[-23  47  35   3  27  -3   1] value 47, -23

[ 25 -45 -12 -10 -11   0 -13] value 25, -45

[[-10   4 -11 -36  -4 -17]
 [ -8  -2  -9 -37   1 -13]
 [ 10  -1  10  39  -1  14]] value 39, -37

[-41  -1  -3 -17  -8   3  -6] value 3, -41

[-1 41 38 28 37 29] value 41, -1

[ 40 -48 -37  45  38  27] value 45, -48
---
[21 37 -7  3 17 16] => 16
[-12  42  -4  -8  -8  18] => 18
[  9  37  35 -10  23] => 23
[-27 -23  13   9 -18 -35] => -35
[ 33  43 -15  37] => 37
[ -8  11 -18  40] => 40
[ 45  46 -12  21  -8  29] => 29
[ 30  42  -7 -39  -2   2 -22] => -22
---
[[-18   0   2  19 -18]
 [ -9   6  13  12 -25]
 [ -3  21  29 -38  22]] yields 29, 22

[ 25  44  -4 -24  -4] yields 44, 25

[-29  16  -5  -6  -8  34] yields 34, 16

[-26  23 -43 -17   0  39] yields 39, 23

[ 32  24   1 -35] yields 32, 24

[  4  15  20 -20  42] yields 42, 20

[-24 -21 -10 -34 -30 -43 -29] yields -10, -21
---
Input:
[[-15 -20   8 -12 -20  35   1]
 [ 13 -28  34  27  24 -13  -8]]
Output: 34

Input:
[[ 26  44  -4  11]
 [ 22  34 -18  28]]
Output: -18

Input:
[[-17  15 -11  -6  -1]
 [ 29  -5  36 -11 -21]]
Output: 36

Input:
[[ -2   1   0  -1]
 [-15  37 -12  14]]
Output: -12

Input:
[[  2 -32  25   0 -23 -21]
 [-24  -3   5   7 -18 -37]]
Output: 5

Input:
[[  9 -15 -13 -26 -27 -36]
 [  7 -18 -18 -34   6 -34]]
Output: -18

Input:
[[  4  24  43  -1]
 [ -5 -16   7  -9]]
Output: 7

Input:
[[ 13  -9  10 -12  15]
 [-30   0  -9 -28  36]]
Output: -9

Input:
[[ 15  16 -48  22]
 [ -6  -4  -4 -14]]
Output: -4
---
[[ -2  42 -12   0  -6 -34]
 [  9 -18   5   1  17   4]
 [ 12  -5  -3  25  -1  -9]] → -5

[[-26 -13  42  36  -5]
 [-22 -10  -9 -38  14]
 [ -8 -37  40  27  12]] → -37

[[-27  33  14   0]
 [-27  34  14   0]
 [  5 -34 -28  -6]] → -34

[[ 15  24  -5  -1]
 [ -7 -44  16  11]
 [  4  22 -24  -5]] → 22

[[ -1 -16   0  14   5 -20]
 [-38  29   4 -16 -20   4]
 [ 35 -27  -2  15  17   2]] → -27

[[ -6 -11  -7 -25  14]
 [ -1  -9 -13 -43  14]
 [  3  -3 -10 -44   9]] → -3

[[ 17   8 -18 -11  46 -34]
 [ 23 -12  17  -2  39 -35]
 [ -7  -6 -14  -4 -24  27]] → -6
---
((36, -13, -11, 2, -4, 5), (-23, 9, -12, 1, 1, -7), (10, -1, -2, 5, -1, 0))	-1
((1, -5, -36, -8, -27, 2, -4), (13, -3, -6, -1, -11, 23, 10))	-6
((4, -7, -12, -9), (19, -9, 29, 39))	-9
((-1, 3, -3, 8, 1, -1, -13), (-1, -10, -7, -13, 8, 12, 36), (-17, 3, 0, -6, -7, -6, -11))	0
(43, -30, 44, 21, 36, 40)	-30
(21, -12, 3, 14, 45, -13)	-12
---
[[  2   3  -1 -47   2]
 [ -1   1   2  -1   0]
 [ -4  -1   1  -2   1]]	0

[[  1   2  -3   5 -15   9  37]
 [ 25 -25  25  24 -15 -31  17]]	17

[[ 15  24 -29  15   6  -9]
 [-12  -7   7  10  -8 -12]
 [ 36  17 -20  -7   3 -25]]	-12

[[-12 -23 -23  27  38 -23]
 [ -6 -19 -11  17  21 -17]]	-17

[[-20  39   4 -12 -14]
 [-27 -15  44  14  13]]	13

[[-27  -5 -23   0  16 -19]
 [  2  14  25  42  39 -41]]	-41

[[  3  -6   6 -15  -2   5]
 [ 29   0   3  41 -19  36]]	36

[[  6  42  35 -19 -29]
 [-23 -26 -18  21  22]
 [ 10 -31 -19   8  13]]	22
---
[-0.164, 0.107, 0.143, 0.050] | 0.143
[[-0.061, -0.017, -0.022, -0.041, 0.115], [-0.077, -0.080, -0.145, 0.050, -0.082]] | -0.145
[[0.6, -1.1, -3.5, 0.4, 11.9], [4.0, 0.2, 1.8, 0.5, -13.0], [15.2, -5.8, -17.4, 0.5, -3.2]] | -17.4
[[2.00, -3.51, -15.90, -5.09, -4.73], [-7.94, 9.11, 18.61, 16.45, -4.73], [5.73, -3.51, -22.47, -6.53, -1.81]] | -22.47
[-6.2, -5.8, -11.3, -5.7, -6.0, 10.1] | -11.3
[-0.7, -1.5, -0.8, 1.5, 1.1] | -0.8
[-0.538, -0.682, -1.824, 1.105, -0.165] | -1.824
[[1.5, -1.1, -0.7, -1.9, -0.4, -0.6], [0.5, -1.1, -1.7, -1.7, -0.8, -1.6]] | -1.7
[0.142, 0.141, -0.132, -0.082, -0.056, 0.169] | -0.132
---
[[25, -34, -21, -35, -2, 36, 22],
 [-35, 29, 9, 7, -8, 11, -15]] -> -2

[35, 38, 3, -11, -3, -14] -> -11

[0, 4, 37, 20, -26] -> 37

[[-7, 23, -5, -24],
 [27, -25, -10, -37]] -> 23

[15, 8, 38, 12] -> 8

[8, -7, 19, 17, -38, -16] -> 17

[43, -27, -22, 46, -14, 15] -> 46
---
[[316, 473, 335, 582, 782],
 [350, 790, 242, 617, 840]] Out: 790

[[5224, 5672, 5042, 4765],
 [1775, 5141, 5468, 8097]] Out: 5141

[[726, 139, 782, 388, 434],
 [619, 622, 567, 545, 628]] Out: 622

[[5, 4, 5, 8],
 [2, 4, 7, 4]] Out: 4

[[34, 61, -16, 61],
 [632, -423, -403, -676]] Out: -423

[[827, 532, -531, 511, 582, -47, 144],
 [369, -713, -577, 1, -193, -349, -154]] Out: -713

[[2, 2, 2, 8],
 [1, 3, 0, 6]] Out: 3

[[-785, -139, -507, -727],
 [-808, 12, 427, 500]] Out: 12
---
[  8  11 -45  24  30] ==> 8, 30

[[-21   6 -42   3   5   2  28]
 [  8 -16  21  -9 -10  -7 -32]
 [ 11  -5  22  -5  -7  -5 -18]] ==> -21, -18

[ 10  25  -8  18  19 -38] ==> 10, -38

[ 48  15 -40  -9] ==> 48, -9

[-11  19 -39  12] ==> -11, 12

[[ 21  37  35 -18 -46   7  -3]
 [  8  22  21   9 -35  26  30]
 [ -5 -34  23 -43 -33 -10   1]] ==> 21, 1
---
Input: ((6, 24, -10, -8, -1, -13, -5), (-28, 27, -5, 34, -27, -40, -42), (10, -31, 44, 9, 32, 22, -9))
Output: 6
Input: ((16, -22, -3, 29, 12, 47), (30, -19, 19, 34, -14, -13), (29, 43, 20, 16, -32, -16))
Output: 16
Input: ((25, 5, -12, 6, 6, -11, 17), (37, 9, -1, -4, -18, 19, 14), (-34, -1, -4, 37, 12, 0, -26))
Output: 25
Input: ((-8, -2, -3, 6), (-18, 12, -18, 40), (6, -4, 5, -9))
Output: -8
Input: ((14, 32, 0, 23, -1), (-8, -15, 18, -10, 0), (0, 36, 14, 25, 0))
Output: 14
Input: ((-17, 48, 1, 12, 1, 10, -2), (10, 3, -10, 12, -3, 18, 22), (0, 23, -5, -25, 8, -5, -12))
Output: -17
Input: ((1, 8, 12, -13, 0, -35), (-14, -17, 4, -15, 5, 0), (-25, -10, 48, -2, 8, -10))
Output: 1
Input: ((-11, 36, 0, -15, 23, 13), (-15, -12, -34, 0, -45, -6), (-27, 16, -10, -6, -14, -19))
Output: -11
